Here is a tiny trained network, its code and every weight. The questions are about switching its units off for an input and a class, where a switched-off unit gives its printed mean instead of its output.

import numpy as np


def w(rows, s, z=0):
    codes = np.array(rows[::2]) - 128.0
    scale = np.full(codes.shape[1], s)
    scale[-1] = z or s
    return codes * scale


def norm(h):
    return h / np.sqrt((h * h).mean(-1, keepdims=True) + 1e-5)


def f(y):
    return np.maximum(y, 0)


def log_softmax(a):
    a = a - a.max(-1, keepdims=True)
    return a - np.log(np.exp(a).sum(-1, keepdims=True))


def net(x, mask):
    res = np.array(x, float).reshape(1, 8) / 4 @ E
    u = 0
    for l in range(3):
        y = f(norm(res) @ A[l][:, :-1].T + A[l][:, -1])
        res = res + np.where(mask[u : u + 4], y, B[l][:, -1]) @ B[l][:, :-1]
        u += 4
    return log_softmax(norm(res)[-1] @ U[:, :-1].T + U[:, -1])


A, B = {}, {}
E = w([
[135,184,166,148,161,120,104,121,218,166],'x0',
[127,113,65,81,188,130,148,195,168,104],'x1',
[172,130,79,199,108,28,254,111,131,122],'x2',
[69,138,175,115,224,117,168,104,63,104],'x3',
[226,104,139,81,178,96,97,133,75,225],'x4',
[125,126,130,136,130,130,130,129,122,132],'x5',
[160,48,110,131,154,155,103,51,169,96],'x6',
[77,113,75,158,133,38,16,135,114,119],'x7',
],0.0035)
A[0] = w([
[84,245,137,106,73,108,154,245,66,184,2],'0.n0',
[106,138,141,78,136,188,65,122,128,144,129],'0.n1',
[194,127,80,123,7,146,89,167,190,152,18],'0.n2',
[130,68,65,78,60,155,144,136,3,79,50],'0.n3',
],0.006,0.0021)
B[0] = w([
[161,32,107,137,164,161,99,34,178,90,253],'0.n0',
[134,92,134,171,91,72,210,162,155,137,226],'0.n1',
[47,133,198,109,254,109,176,94,43,94,239],'0.n2',
[135,202,183,163,176,114,101,119,243,171,247],'0.n3',
],0.0068,0.0037)
A[1] = w([
[255,133,115,106,141,113,87,154,43,184,3],'1.n0',
[84,96,191,66,109,223,38,178,130,138,188],'1.n1',
[138,144,154,110,136,165,199,96,163,131,241],'1.n2',
[101,140,114,165,108,131,138,112,141,81,133],'1.n3',
],0.0057,0.0018)
B[1] = w([
[22,130,109,66,75,151,156,85,194,166,163],'1.n0',
[183,157,68,180,123,32,233,85,107,115,187],'1.n1',
[137,118,125,137,113,116,40,186,94,116,254],'1.n2',
[126,85,154,36,116,122,128,108,135,254,182],'1.n3',
],0.0073,0.0054)
A[2] = w([
[13,175,102,145,31,178,158,118,165,29,89],'2.n0',
[217,156,176,101,134,254,208,133,127,143,123],'2.n1',
[124,175,107,111,101,133,113,146,123,126,6],'2.n2',
[96,118,77,146,131,38,46,96,107,160,142],'2.n3',
],0.0047,0.0017)
B[2] = w([
[197,130,85,3,168,143,126,116,91,254,166],'2.n0',
[42,177,39,157,72,134,55,133,101,74,188],'2.n1',
[98,148,144,152,149,138,126,106,116,140,128],'2.n2',
[166,162,139,120,68,242,133,195,86,78,254],'2.n3',
],0.0062,0.0038)
U = w([
[98,128,101,2,106,143,146,86,146,233,120],'0',
[128,121,139,130,121,126,122,143,122,109,254],'1',
[75,141,167,119,222,117,169,107,44,72,104],'2',
[202,127,80,185,63,54,249,143,129,107,104],'3',
[114,182,54,150,61,170,29,180,83,65,89],'4',
[179,25,108,144,141,166,80,45,178,79,84],'5',
[127,119,168,133,130,136,120,158,145,122,166],'6',
[156,217,175,160,159,115,94,139,228,144,78],'7',
],0.0081,0.008)

Each question gives the input, the list of numbers given to net, and the class t.
The units are the neurons (one row each of A and B). Each row of codes is followed by its name. A weight is (code - 128) times the scale printed after its matrix; where a second scale follows, it is the last column's (A, B and U).
mask holds one flag per neuron, layer by layer. A switched-off neuron (its flag False) gives its mean, the last column of its row in B, instead of its output. The means were averaged over made-up inputs and are rounded, as every weight is.
A unit's drop is (log p(t) with every unit on - log p(t) with that unit switched off) / (log p(t) with every unit on - log p(t) with every unit switched off).
The circuit of an input: a set's keep is (log p(t) with only the set's units on - log p(t) with every unit switched off) / (log p(t) with every unit on - log p(t) with every unit switched off). Starting from all 12 units, units are removed one at a time, each time the one whose removal leaves the highest keep (on an exact tie, the one counted first), for as long as the keep stays at least 0.8.
circuit, biggest first: the units of the circuit, biggest drop first
unit that matters most: the unit with the biggest drop
top k neurons: the k neurons with the biggest drops, biggest first
top k neurons in layer l: the k neurons of layer l with the biggest drops, biggest first
input [-1,-7,-5,8,-8,6,-3,-3], class 0: circuit, biggest first => [2.n0, 0.n2]
input [2,2,-8,6,-3,-5,-2,8], class 3: top 2 neurons => [1.n1, 0.n2]
input [6,7,3,-8,4,-7,-7,-3], class 2: circuit, biggest first => [0.n2]
input [7,-3,1,1,7,4,-2,-2], class 0: top 2 neurons => [1.n0, 0.n3]
input [8,-8,-7,1,-8,-5,7,4], class 0: circuit, biggest first => [2.n0, 0.n0, 0.n3]
input [-1,-1,-6,7,3,3,-1,-8], class 4: circuit, biggest first => [2.n1, 0.n2]
input [8,2,1,-7,-8,4,-2,-1], class 0: top 2 neurons => [2.n0, 0.n3]
input [-1,-2,6,5,-5,7,-3,7], class 4: top 3 neurons => [2.n3, 0.n2, 0.n1]
input [8,8,0,-4,-8,4,-3,2], class 0: circuit, biggest first => [2.n0, 0.n3]
input [2,-2,-6,-8,-8,4,4,5], class 0: top 2 neurons => [2.n0, 1.n2]
input [-4,0,-7,-5,-2,1,-7,3], class 3: top 2 neurons => [1.n1, 1.n2]
input [6,6,-8,-4,-8,3,-2,3], class 0: circuit, biggest first => [2.n0, 1.n2]
input [6,-3,-7,6,-2,-6,-4,6], class 3: top 4 neurons => [1.n1, 0.n2, 0.n3, 1.n2]
input [4,3,4,-4,3,3,-3,4], class 2: circuit, biggest first => [0.n2, 0.n3]
input [6,-3,-1,5,-3,5,-8,0], class 5: unit that matters most => 0.n0
input [-1,-1,-7,6,-5,-5,-5,7], class 3: top 3 neurons => [1.n1, 0.n2, 1.n2]
input [0,7,-5,-8,-8,-8,-1,-6], class 0: top 2 neurons => [2.n0, 2.n3]
input [2,-2,-2,5,3,-1,6,-8], class 4: circuit, biggest first => [2.n1, 0.n2, 0.n0]
input [4,4,-6,-3,4,-1,-7,-7], class 4: top 2 neurons in layer 0 => [0.n3, 0.n1]
input [6,4,-7,3,4,3,4,1], class 3: top 2 neurons => [1.n1, 0.n3]
input [-7,5,4,-8,-3,-2,8,5], class 2: top 3 neurons => [0.n2, 0.n0, 1.n2]
input [-8,4,-6,2,8,6,-4,3], class 0: top 2 neurons => [1.n0, 0.n2]
input [-6,-5,-8,2,3,-4,5,-6], class 3: circuit, biggest first => [1.n1, 0.n2]
input [-8,-4,-1,7,4,1,3,-4], class 7: circuit, biggest first => [0.n3, 0.n2]
input [3,7,-8,-2,2,-4,-5,3], class 3: circuit, biggest first => [1.n1]
input [7,2,6,-1,0,-4,7,-7], class 4: top 2 neurons => [2.n1, 0.n0]
input [-7,-5,-8,-7,6,-5,-4,-5], class 3: circuit, biggest first => [1.n1]
input [3,-4,-6,-7,-4,0,-8,0], class 5: top 2 neurons => [0.n0, 0.n1]
input [-3,-7,-8,-1,5,4,8,7], class 3: top 3 neurons => [1.n1, 0.n0, 1.n2]
